Below are the code and all the weights of a small trained network. Each question names an input and a class and asks about switching units off, where a switched-off unit gives its printed mean instead of its output.

import numpy as np


def w(rows, s, z=0):
    codes = np.array(rows[::2]) - 128.0
    scale = np.full(codes.shape[1], s)
    scale[-1] = z or s
    return codes * scale


def norm(h):
    return h / np.sqrt((h * h).mean(-1, keepdims=True) + 1e-5)


def f(y):
    return np.maximum(y, 0)


def log_softmax(a):
    a = a - a.max(-1, keepdims=True)
    return a - np.log(np.exp(a).sum(-1, keepdims=True))


def net(x, mask):
    res = np.array(x, float).reshape(1, 6) / 4 @ E
    u = 0
    for l in range(4):
        y = f(norm(res) @ A[l][:, :-1].T + A[l][:, -1])
        res = res + np.where(mask[u : u + 6], y, B[l][:, -1]) @ B[l][:, :-1]
        u += 6
    return log_softmax(norm(res)[-1] @ U[:, :-1].T + U[:, -1])


A, B = {}, {}
E = w([
[254,34,150,59,90,199,142,170],'x0',
[98,103,2,135,137,160,162,181],'x1',
[155,110,106,197,132,179,37,102],'x2',
[159,90,147,190,192,144,190,82],'x3',
[165,190,122,90,191,157,136,127],'x4',
[106,92,133,133,202,76,90,190],'x5',
],0.007)
A[0] = w([
[179,146,182,173,117,121,35,80,51],'L0N0',
[191,212,71,51,241,157,81,89,2],'L0N1',
[128,191,106,133,57,210,157,41,20],'L0N2',
[89,132,88,5,95,103,29,129,44],'L0N3',
[162,112,1,215,139,216,6,95,33],'L0N4',
[194,255,80,84,167,182,129,70,130],'L0N5',
],0.006,0.0064)
B[0] = w([
[55,142,187,16,127,112,204,163,177],'L0N0',
[254,215,165,152,190,83,167,209,160],'L0N1',
[218,164,75,162,68,172,73,44,172],'L0N2',
[100,183,72,66,68,148,11,156,193],'L0N3',
[38,154,222,61,151,235,178,180,252],'L0N4',
[163,112,143,212,77,48,131,217,253],'L0N5',
],0.0072,0.0033)
A[1] = w([
[130,157,254,54,159,100,111,91,80],'L1N0',
[107,139,95,82,116,97,216,143,101],'L1N1',
[152,105,183,88,205,62,51,111,124],'L1N2',
[71,53,142,178,37,124,121,115,4],'L1N3',
[156,66,142,205,231,148,219,44,66],'L1N4',
[92,81,51,106,237,143,110,219,82],'L1N5',
],0.0086,0.0023)
B[1] = w([
[78,115,150,150,58,154,189,112,231],'L1N0',
[90,112,152,193,144,245,66,158,208],'L1N1',
[174,102,130,183,47,116,120,101,197],'L1N2',
[252,230,131,144,192,107,172,214,182],'L1N3',
[114,211,108,45,49,126,16,177,211],'L1N4',
[133,91,157,194,2,87,136,85,253],'L1N5',
],0.011,0.0051)
A[2] = w([
[113,149,44,207,117,211,164,193,88],'L2N0',
[30,233,87,217,136,116,64,36,246],'L2N1',
[153,191,21,122,79,223,192,76,187],'L2N2',
[87,57,150,107,126,59,103,163,2],'L2N3',
[67,98,169,153,129,218,44,174,171],'L2N4',
[126,154,204,185,134,254,72,81,20],'L2N5',
],0.0075,0.0028)
B[2] = w([
[167,157,134,134,79,116,216,96,216],'L2N0',
[174,74,115,117,255,147,125,88,254],'L2N1',
[118,54,159,199,53,65,7,104,208],'L2N2',
[219,138,247,168,113,83,91,151,138],'L2N3',
[37,140,176,73,72,147,182,131,233],'L2N4',
[51,42,189,144,75,110,174,211,183],'L2N5',
],0.0078,0.0081)
A[3] = w([
[88,109,211,104,170,184,130,172,119],'L3N0',
[139,153,105,100,122,128,139,96,60],'L3N1',
[197,14,165,22,78,172,105,90,99],'L3N2',
[95,183,91,38,112,112,43,129,75],'L3N3',
[162,179,205,161,146,106,152,254,251],'L3N4',
[156,34,100,84,97,167,123,183,156],'L3N5',
],0.01,0.003)
B[3] = w([
[18,124,86,37,184,190,206,108,187],'L3N0',
[145,184,124,124,58,234,202,62,128],'L3N1',
[89,131,90,174,189,94,64,77,245],'L3N2',
[112,146,157,75,180,137,20,206,165],'L3N3',
[173,166,38,123,178,188,166,215,255],'L3N4',
[94,178,154,138,255,118,176,55,221],'L3N5',
],0.0085,0.0079)
U = w([
[58,125,172,96,126,204,203,156,176],'0',
[217,193,115,153,153,157,174,189,201],'1',
[105,124,160,162,36,151,170,80,152],'2',
[95,165,151,62,122,161,19,164,90],'3',
[195,82,172,195,66,110,81,98,122],'4',
[108,104,116,131,253,143,128,55,174],'5',
[144,128,84,76,99,102,166,93,72],'6',
[173,116,72,17,128,93,146,60,3],'7',
],0.014,0.006)

Each question gives the input, the list of numbers given to net, and the class t.
The units are the neurons (one row each of A and B). Each row of codes is followed by its name. A weight is (code - 128) times the scale printed after its matrix; where a second scale follows, it is the last column's (A, B and U).
mask holds one flag per neuron, layer by layer. A switched-off neuron (its flag False) gives its mean, the last column of its row in B, instead of its output. The means were averaged over made-up inputs and are rounded, as every weight is.
A unit's drop is (log p(t) with every unit on - log p(t) with that unit switched off) / (log p(t) with every unit on - log p(t) with every unit switched off).
The circuit of an input: a set's keep is (log p(t) with only the set's units on - log p(t) with every unit switched off) / (log p(t) with every unit on - log p(t) with every unit switched off). Starting from the 12 units with the biggest drops (on a tie, the unit counted first), units are removed one at a time, each time the one whose removal leaves the highest keep (on an exact tie, the one counted first), for as long as the keep stays at least 0.8.
circuit, biggest first: the units of the circuit, biggest drop first
k most important neurons: the k neurons with the biggest drops, biggest first
top k neurons in layer l: the k neurons of layer l with the biggest drops, biggest first
input [-6,-3,-4,-3,-5,0], class 5: top 2 neurons in layer 1 : L1N5, L1N4
input [-3,4,-6,-4,7,5], class 1: top neuron in layer 1 : L1N5
input [0,-8,6,6,1,4], class 2: circuit, biggest first : L1N0, L1N2, L0N0
input [-4,1,-1,-4,1,-8], class 4: 2 most important neurons : L0N2, L2N2
input [5,-1,7,-6,2,4], class 0: 2 most important neurons : L0N4, L1N4
input [-6,-2,-1,4,-7,6], class 1: circuit, biggest first : L1N3, L3N4
input [7,4,4,-6,3,6], class 5: 4 most important neurons : L3N2, L3N5, L1N4, L1N0
input [7,-1,6,-2,-2,-4], class 5: circuit, biggest first : L3N2, L3N5
input [-8,-7,7,4,-3,-7], class 5: 2 most important neurons : L2N1, L1N5
input [2,-3,5,5,-1,-3], class 0: 2 most important neurons : L0N0, L0N4
input [-5,-8,6,-2,6,-3], class 2: top 4 neurons in layer 1 : L1N0, L1N2, L1N1, L1N3
input [-1,-8,-1,-3,6,8], class 2: circuit, biggest first : L1N0, L1N2
input [-1,-8,2,1,-8,-5], class 1: top 3 neurons in layer 1 : L1N3, L1N5, L1N1
input [3,-1,-4,-1,8,6], class 1: 2 most important neurons : L0N1, L3N4
input [7,4,4,6,-4,-1], class 5: 4 most important neurons : L3N2, L3N5, L1N1, L1N0
input [3,4,0,5,-8,-7], class 1: 2 most important neurons : L1N3, L1N5
input [3,2,4,3,-6,6], class 1: circuit, biggest first : L1N3
input [-1,-3,3,8,-8,2], class 1: 3 most important neurons : L1N3, L3N4, L2N2
input [6,3,3,7,5,-6], class 3: 3 most important neurons : L1N4, L1N5, L2N1
input [4,3,1,-3,0,0], class 5: top 4 neurons in layer 1 : L1N0, L1N1, L1N4, L1N2
input [-1,-3,-5,3,-4,7], class 4: 2 most important neurons : L1N2, L0N4
input [0,6,2,-4,-2,4], class 2: circuit, biggest first : L1N5
input [2,-6,2,5,1,-1], class 2: 4 most important neurons : L1N0, L0N0, L1N2, L0N4
input [8,-5,-2,6,0,-8], class 4: top 3 neurons in layer 2 : L2N1, L2N2, L2N4
input [1,3,-3,-8,-8,-7], class 1: 2 most important neurons : L1N3, L1N4
input [-2,4,2,-7,-5,-4], class 3: circuit, biggest first : L0N3, L3N3
input [1,-3,-4,4,4,-6], class 4: 4 most important neurons : L0N2, L2N2, L1N3, L0N4
input [8,-7,-1,1,6,-5], class 5: circuit, biggest first : L3N2
input [-1,-4,-1,0,-1,6], class 4: 2 most important neurons : L1N2, L0N4
input [-1,6,8,-5,2,-6], class 0: top 3 neurons in layer 1 : L1N5, L1N2, L1N0
